Below is a small trained network, with its code and all its weights. Each question gives an input and a class and asks what happens when units are switched off, that is, made to give their printed mean instead of their output.

import numpy as np


def w(rows, s, z=0):
    codes = np.array(rows[::2]) - 128.0
    scale = np.full(codes.shape[1], s)
    scale[-1] = z or s
    return codes * scale


def f(y):
    return y / 2 * (1 + np.tanh(0.7978845608 * (y + 0.044715 * y**3)))


def log_softmax(a):
    a = a - a.max(-1, keepdims=True)
    return a - np.log(np.exp(a).sum(-1, keepdims=True))


def net(x, mask):
    res = np.array(x, float).reshape(1, 6) / 4 @ E
    y = f(res @ A[0][:, :-1].T + A[0][:, -1])
    res = res + np.where(mask, y, B[0][:, -1]) @ B[0][:, :-1]
    return log_softmax(res[-1] @ U[:, :-1].T + U[:, -1])


A, B = {}, {}
E = w([
[228,21,175],'x0',
[127,128,124],'x1',
[91,38,3],'x2',
[127,127,128],'x3',
[251,206,43],'x4',
[127,128,129],'x5',
],0.004)
A[0] = w([
[202,173,73,84],'N0',
[130,126,127,97],'N1',
[146,111,138,27],'N2',
[106,111,143,103],'N3',
[128,129,128,120],'N4',
[221,43,172,8],'N5',
[149,183,205,50],'N6',
[128,126,129,115],'N7',
[65,204,97,66],'N8',
[136,146,154,43],'N9',
[123,125,133,95],'N10',
[152,191,218,53],'N11',
[61,209,95,74],'N12',
[69,89,169,117],'N13',
[195,170,78,73],'N14',
[109,113,141,100],'N15',
[126,120,117,63],'N16',
[95,49,10,74],'N17',
[102,158,115,52],'N18',
[123,113,108,66],'N19',
[129,127,129,108],'N20',
[124,125,131,120],'N21',
[190,168,82,81],'N22',
[98,163,112,46],'N23',
[179,82,153,1],'N24',
[103,109,145,103],'N25',
[125,124,126,119],'N26',
[143,168,183,45],'N27',
[141,164,177,39],'N28',
[132,137,141,55],'N29',
[32,75,197,128],'N30',
],0.013,0.00076)
B[0] = w([
[178,188,160,210],'N0',
[127,127,128,126],'N1',
[113,124,140,127],'N2',
[142,140,135,135],'N3',
[131,125,129,127],'N4',
[45,78,206,227],'N5',
[127,112,54,183],'N6',
[127,128,128,127],'N7',
[88,82,186,186],'N8',
[128,119,109,129],'N9',
[131,129,129,125],'N10',
[125,109,37,200],'N11',
[82,81,190,193],'N12',
[167,172,149,181],'N13',
[171,182,155,198],'N14',
[139,139,134,132],'N15',
[126,128,119,125],'N16',
[127,99,2,253],'N17',
[110,117,146,133],'N18',
[129,124,112,130],'N19',
[128,127,129,126],'N20',
[132,128,129,127],'N21',
[162,182,150,190],'N22',
[117,105,154,137],'N23',
[89,106,163,161],'N24',
[143,143,135,138],'N25',
[134,124,127,128],'N26',
[135,109,81,156],'N27',
[126,120,85,149],'N28',
[127,124,119,124],'N29',
[198,205,169,236],'N30',
],0.044,0.0044)
U = w([
[210,228,167,254],'0',
[114,87,1,40],'1',
[37,73,217,80],'2',
],0.0055,0.00025)

Each question gives the input, the list of numbers given to net, and the class t.
The units are the neurons (one row each of A and B). Each row of codes is followed by its name. A weight is (code - 128) times the scale printed after its matrix; where a second scale follows, it is the last column's (A, B and U).
mask holds one flag per neuron, in row order. A switched-off neuron (its flag False) gives its mean, the last column of its row in B, instead of its output. The means were averaged over made-up inputs and are rounded, as every weight is.
A unit's drop is (log p(t) with every unit on - log p(t) with that unit switched off) / (log p(t) with every unit on - log p(t) with every unit switched off).
The circuit of an input: a set's keep is (log p(t) with only the set's units on - log p(t) with every unit switched off) / (log p(t) with every unit on - log p(t) with every unit switched off). Starting from the 12 units with the biggest drops (on a tie, the unit counted first), units are removed one at a time, each time the one whose removal leaves the highest keep (on an exact tie, the one counted first), for as long as the keep stays at least 0.8.
units of the circuit, in order: the units of the circuit, biggest drop first
unit that matters most: the unit with the biggest drop
k most important neurons: the k neurons with the biggest drops, biggest first
drop when u is switched off: that unit's drop, to one decimal
input [-8,8,-8,-2,2,-4], class 1: unit that matters most	N11
input [-2,-7,6,-5,-6,-7], class 0: 3 most important neurons	[N30; N13; N11]
input [-4,8,-4,5,1,7], class 1: 2 most important neurons	[N5; N11]
input [-7,-8,-7,1,-3,5], class 1: 2 most important neurons	[N11; N6]
input [-3,-5,1,-5,2,-1], class 2: 2 most important neurons	[N30; N17]
input [-3,-2,-6,6,-5,-8], class 1: 2 most important neurons	[N11; N6]
input [-8,5,-8,4,7,7], class 1: 3 most important neurons	[N11; N6; N30]
input [-8,2,-6,8,-6,-6], class 2: 2 most important neurons	[N12; N8]
input [-7,6,-6,3,3,-6], class 2: 3 most important neurons	[N12; N8; N17]
input [-7,8,6,-5,3,-7], class 2: 3 most important neurons	[N12; N8; N11]
input [0,1,-4,-7,3,-2], class 1: 2 most important neurons	[N30; N11]
input [-6,-2,5,5,5,-7], class 2: 3 most important neurons	[N12; N8; N30]
input [-1,7,7,4,-8,-6], class 0: 2 most important neurons	[N30; N13]
input [8,-4,-5,-6,-4,1], class 2: unit that matters most	N5
input [0,3,4,5,-5,-1], class 0: 2 most important neurons	[N30; N11]
input [-1,2,-8,7,0,-1], class 1: drop when N24 is switched off	0.0
input [-3,7,6,5,-8,-5], class 0: drop when N30 is switched off	2.3
input [1,3,-7,0,5,5], class 1: drop when N11 is switched off	0.5
input [7,8,3,-5,-1,-5], class 2: drop when N5 is switched off	0.2
input [7,2,2,-3,4,-3], class 2: units of the circuit, in order	[N5]
